Here is a tiny trained network, its code and every weight. The questions are about switching its units off for an input and a class, where a switched-off unit gives its printed mean instead of its output.

import numpy as np


def w(rows, s, z=0):
    codes = np.array(rows[::2]) - 128.0
    scale = np.full(codes.shape[1], s)
    scale[-1] = z or s
    return codes * scale


def norm(h):
    return h / np.sqrt((h * h).mean(-1, keepdims=True) + 1e-5)


def f(y):
    return y / 2 * (1 + np.tanh(0.7978845608 * (y + 0.044715 * y**3)))


def log_softmax(a):
    a = a - a.max(-1, keepdims=True)
    return a - np.log(np.exp(a).sum(-1, keepdims=True))


def net(x, mask):
    res = np.array(x, float).reshape(1, 3) / 4 @ E
    u = 0
    for l in range(4):
        y = f(norm(res) @ A[l][:, :-1].T + A[l][:, -1])
        res = res + np.where(mask[u : u + 10], y, B[l][:, -1]) @ B[l][:, :-1]
        u += 10
    return log_softmax(norm(res)[-1] @ U[:, :-1].T + U[:, -1])


A, B = {}, {}
E = w([
[147,65,247,52],'x0',
[84,72,179,4],'x1',
[118,229,159,66],'x2',
],0.0031)
A[0] = w([
[77,252,29,45,134],'0.n1',
[148,131,53,214,193],'0.n2',
[148,79,90,86,129],'0.n3',
[171,214,212,45,168],'0.n4',
[110,47,114,70,141],'0.n5',
[53,130,163,179,112],'0.n6',
[106,85,112,142,129],'0.n7',
[85,4,66,43,4],'0.n8',
[139,146,123,156,154],'0.n9',
[92,237,168,136,142],'0.n10',
],0.0044,0.0019)
B[0] = w([
[97,179,3,111,250],'0.n1',
[221,40,18,159,254],'0.n2',
[69,146,130,189,135],'0.n3',
[194,174,175,134,212],'0.n4',
[64,115,120,239,162],'0.n5',
[150,109,115,95,124],'0.n6',
[102,131,68,132,137],'0.n7',
[1,82,132,152,151],'0.n8',
[172,130,97,96,150],'0.n9',
[161,157,116,105,180],'0.n10',
],0.0039,0.0024)
A[1] = w([
[133,72,125,45,139],'1.n1',
[90,67,80,95,99],'1.n2',
[178,104,218,84,90],'1.n3',
[88,93,104,99,6],'1.n4',
[116,129,236,152,165],'1.n5',
[174,80,57,99,178],'1.n6',
[101,170,133,149,78],'1.n7',
[168,255,160,126,81],'1.n8',
[68,102,224,146,119],'1.n9',
[165,185,129,137,2],'1.n10',
],0.0074,0.0017)
B[1] = w([
[152,130,96,174,146],'1.n1',
[58,208,126,136,173],'1.n2',
[149,158,59,95,191],'1.n3',
[109,137,135,152,113],'1.n4',
[145,177,2,98,198],'1.n5',
[176,208,157,149,254],'1.n6',
[100,97,93,84,119],'1.n7',
[113,164,211,97,243],'1.n8',
[169,6,58,116,210],'1.n9',
[48,83,159,120,138],'1.n10',
],0.0052,0.0023)
A[2] = w([
[69,171,223,88,3],'2.n1',
[39,117,143,155,27],'2.n2',
[115,106,107,182,126],'2.n3',
[78,60,189,164,111],'2.n4',
[118,132,121,130,103],'2.n5',
[64,55,187,107,72],'2.n6',
[158,84,38,248,111],'2.n7',
[191,153,176,90,197],'2.n8',
[185,237,102,92,146],'2.n9',
[83,56,192,2,36],'2.n10',
],0.0067,0.0021)
B[2] = w([
[168,163,231,47,131],'2.n1',
[100,64,91,127,116],'2.n2',
[128,133,225,123,150],'2.n3',
[30,208,112,172,121],'2.n4',
[129,123,117,121,125],'2.n5',
[84,240,97,133,122],'2.n6',
[146,137,254,90,255],'2.n7',
[122,46,123,149,161],'2.n8',
[40,146,147,180,229],'2.n9',
[237,174,75,239,147],'2.n10',
],0.0041,0.0052)
A[3] = w([
[106,152,65,81,99],'3.n1',
[161,234,131,106,49],'3.n2',
[99,128,148,125,106],'3.n3',
[191,78,43,40,1],'3.n4',
[52,81,173,100,99],'3.n5',
[94,222,109,123,175],'3.n6',
[77,141,143,113,95],'3.n7',
[176,208,132,87,48],'3.n8',
[189,62,34,66,18],'3.n9',
[27,174,97,1,122],'3.n10',
],0.0072,0.0016)
B[3] = w([
[173,128,110,155,167],'3.n1',
[80,74,103,69,227],'3.n2',
[104,70,50,141,121],'3.n3',
[211,71,3,162,183],'3.n4',
[72,20,87,116,130],'3.n5',
[138,124,72,82,241],'3.n6',
[164,79,137,174,130],'3.n7',
[64,72,123,78,197],'3.n8',
[206,129,118,85,184],'3.n9',
[197,84,214,160,252],'3.n10',
],0.005,0.003)
U = w([
[133,78,162,152,3],'0',
[7,52,95,196,152],'1',
[225,71,22,102,163],'2',
[65,224,15,138,148],'3',
[87,139,196,15,143],'4',
[206,176,203,242,158],'5',
],0.019,0.006)

Each question gives the input, the list of numbers given to net, and the class t.
The units are the neurons (one row each of A and B). Each row of codes is followed by its name. A weight is (code - 128) times the scale printed after its matrix; where a second scale follows, it is the last column's (A, B and U).
mask holds one flag per neuron, layer by layer. A switched-off neuron (its flag False) gives its mean, the last column of its row in B, instead of its output. The means were averaged over made-up inputs and are rounded, as every weight is.
A unit's drop is (log p(t) with every unit on - log p(t) with that unit switched off) / (log p(t) with every unit on - log p(t) with every unit switched off).
unit that matters most: the unit with the biggest drop
k most important neurons: the k neurons with the biggest drops, biggest first
k most important neurons of layer l: the k neurons of layer l with the biggest drops, biggest first
drop when u is switched off: that unit's drop, to one decimal
input [6,-5,-2], class 2: unit that matters most -> 0.n1
input [0,8,-3], class 1: 2 most important neurons -> 0.n8, 0.n5
input [-8,-8,-1], class 5: 2 most important neurons of layer 1 -> 1.n5, 1.n3
input [2,8,-4], class 1: 2 most important neurons -> 0.n8, 0.n5
input [-6,3,-4], class 5: 3 most important neurons of layer 1 -> 1.n5, 1.n3, 1.n8
input [5,8,-8], class 1: 2 most important neurons -> 0.n8, 0.n5
input [-8,4,8], class 4: 2 most important neurons of layer 3 -> 3.n10, 3.n4
input [-5,3,-6], class 5: 2 most important neurons of layer 1 -> 1.n6, 1.n10
input [-2,2,2], class 4: 2 most important neurons -> 0.n2, 3.n10
input [7,-7,-1], class 2: 3 most important neurons -> 0.n1, 1.n3, 0.n2
input [7,4,-7], class 2: 3 most important neurons -> 1.n9, 1.n5, 2.n9
input [8,4,-7], class 2: 2 most important neurons -> 1.n9, 1.n5
input [8,-7,-3], class 2: 2 most important neurons -> 0.n1, 1.n3
input [-1,-5,8], class 4: unit that matters most -> 1.n8
input [-2,-4,6], class 4: 3 most important neurons of layer 1 -> 1.n8, 1.n5, 1.n10
input [-7,7,-1], class 1: drop when 1.n5 is switched off -> 0.1
input [-2,-2,5], class 4: drop when 1.n8 is switched off -> 1.0
input [4,-5,8], class 4: drop when 3.n3 is switched off -> 0.0
input [-5,8,1], class 1: drop when 3.n10 is switched off -> 0.1
input [-1,-3,2], class 3: unit that matters most -> 3.n10
